Below is a small trained network, with its code and all its weights. Each question gives an input and a class and asks what happens when units are switched off, that is, made to give their printed mean instead of their output.

import numpy as np


def w(rows, s, z=0):
    codes = np.array(rows[::2]) - 128.0
    scale = np.full(codes.shape[1], s)
    scale[-1] = z or s
    return codes * scale


def f(y):
    return np.maximum(y, 0)


def log_softmax(a):
    a = a - a.max(-1, keepdims=True)
    return a - np.log(np.exp(a).sum(-1, keepdims=True))


def net(x, mask):
    res = np.array(x, float).reshape(1, 4) / 4 @ E
    y = f(res @ A[0][:, :-1].T + A[0][:, -1])
    res = res + np.where(mask, y, B[0][:, -1]) @ B[0][:, :-1]
    return log_softmax(res[-1] @ U[:, :-1].T + U[:, -1])


A, B = {}, {}
E = w([
[107,52,30,130,45,141,91],'x0',
[83,39,198,80,128,166,162],'x1',
[175,143,180,71,116,245,87],'x2',
[130,194,95,79,76,166,225],'x3',
],0.012)
A[0] = w([
[84,169,177,70,101,141,169,153],'neuron 0',
[7,76,169,78,141,153,130,170],'neuron 1',
[35,108,109,142,41,101,116,174],'neuron 2',
[125,116,134,169,151,91,60,151],'neuron 3',
[88,196,103,127,151,74,149,207],'neuron 4',
[140,70,182,156,110,203,100,254],'neuron 5',
[159,156,193,182,133,111,174,159],'neuron 6',
[95,52,137,141,107,113,74,164],'neuron 7',
[151,189,62,147,99,63,167,185],'neuron 8',
[191,177,118,36,117,215,97,177],'neuron 9',
[101,137,100,148,179,100,116,136],'neuron 10',
[217,158,136,109,140,147,57,156],'neuron 11',
[180,222,170,132,195,196,78,182],'neuron 12',
[204,149,23,159,28,135,201,199],'neuron 13',
[89,95,189,161,170,100,144,180],'neuron 14',
[79,48,123,130,76,154,134,166],'neuron 15',
],0.011,0.0056)
B[0] = w([
[143,130,131,150,84,127,145,199],'neuron 0',
[111,65,130,117,127,118,157,233],'neuron 1',
[97,77,139,100,101,113,102,206],'neuron 2',
[114,113,123,126,187,140,126,195],'neuron 3',
[159,122,98,176,126,11,146,198],'neuron 4',
[120,119,170,55,151,154,127,245],'neuron 5',
[189,90,142,120,97,97,145,189],'neuron 6',
[128,103,143,73,172,115,155,218],'neuron 7',
[116,148,46,173,145,106,99,217],'neuron 8',
[130,176,160,106,107,139,93,243],'neuron 9',
[157,122,113,176,139,83,129,170],'neuron 10',
[140,167,168,155,128,154,81,193],'neuron 11',
[156,155,167,132,72,84,83,237],'neuron 12',
[100,158,79,113,137,164,102,249],'neuron 13',
[205,90,136,84,156,94,148,212],'neuron 14',
[120,90,116,117,125,190,140,212],'neuron 15',
],0.013,0.014)
U = w([
[54,74,117,83,89,160,161,207],'0',
[203,131,158,109,111,132,165,5],'1',
[153,132,135,78,255,171,152,129],'2',
[111,201,117,105,136,210,117,70],'3',
[200,223,64,170,120,123,144,61],'4',
[10,169,69,178,139,101,88,176],'5',
[236,123,116,207,156,85,186,191],'6',
[127,186,232,149,135,131,64,153],'7',
],0.0094,0.0015)

Each question gives the input, the list of numbers given to net, and the class t.
The units are the neurons (one row each of A and B). Each row of codes is followed by its name. A weight is (code - 128) times the scale printed after its matrix; where a second scale follows, it is the last column's (A, B and U).
mask holds one flag per neuron, in row order. A switched-off neuron (its flag False) gives its mean, the last column of its row in B, instead of its output. The means were averaged over made-up inputs and are rounded, as every weight is.
A unit's drop is (log p(t) with every unit on - log p(t) with that unit switched off) / (log p(t) with every unit on - log p(t) with every unit switched off).
The circuit of an input: a set's keep is (log p(t) with only the set's units on - log p(t) with every unit switched off) / (log p(t) with every unit on - log p(t) with every unit switched off). Starting from the 12 units with the biggest drops (on a tie, the unit counted first), units are removed one at a time, each time the one whose removal leaves the highest keep (on an exact tie, the one counted first), for as long as the keep stays at least 0.8.
circuit, biggest first: the units of the circuit, biggest drop first
unit that matters most: the unit with the biggest drop
k most important neurons: the k neurons with the biggest drops, biggest first
drop when u is switched off: that unit's drop, to one decimal
input [1,4,-5,-5], class 2: unit that matters most	neuron 14
input [-4,7,0,0], class 1: circuit, biggest first	(neuron 13; neuron 0)
input [-4,3,-3,-5], class 6: circuit, biggest first	(neuron 13; neuron 9)
input [7,2,8,-7], class 2: 2 most important neurons	(neuron 7; neuron 5)
input [2,-3,7,5], class 7: 4 most important neurons	(neuron 12; neuron 9; neuron 11; neuron 15)
input [-2,-1,-4,-8], class 6: 3 most important neurons	(neuron 10; neuron 5; neuron 13)
input [-1,-6,0,-3], class 4: 3 most important neurons	(neuron 1; neuron 14; neuron 7)
input [-3,8,6,1], class 7: 2 most important neurons	(neuron 9; neuron 12)
input [3,-8,1,-8], class 5: 3 most important neurons	(neuron 14; neuron 6; neuron 9)
input [2,3,6,-2], class 7: 4 most important neurons	(neuron 9; neuron 11; neuron 13; neuron 14)
input [4,1,-6,-1], class 5: 3 most important neurons	(neuron 5; neuron 8; neuron 6)
input [-3,4,5,-8], class 2: 4 most important neurons	(neuron 14; neuron 5; neuron 7; neuron 3)
input [4,2,1,8], class 3: 2 most important neurons	(neuron 13; neuron 9)
input [6,-6,4,-8], class 2: circuit, biggest first	(neuron 3)
input [2,5,-1,-8], class 2: drop when neuron 1 is switched off	0.0
input [4,-6,-1,-5], class 5: drop when neuron 14 is switched off	0.1
input [2,-8,-3,3], class 5: drop when neuron 13 is switched off	0.1
input [7,2,-7,8], class 5: drop when neuron 8 is switched off	0.2
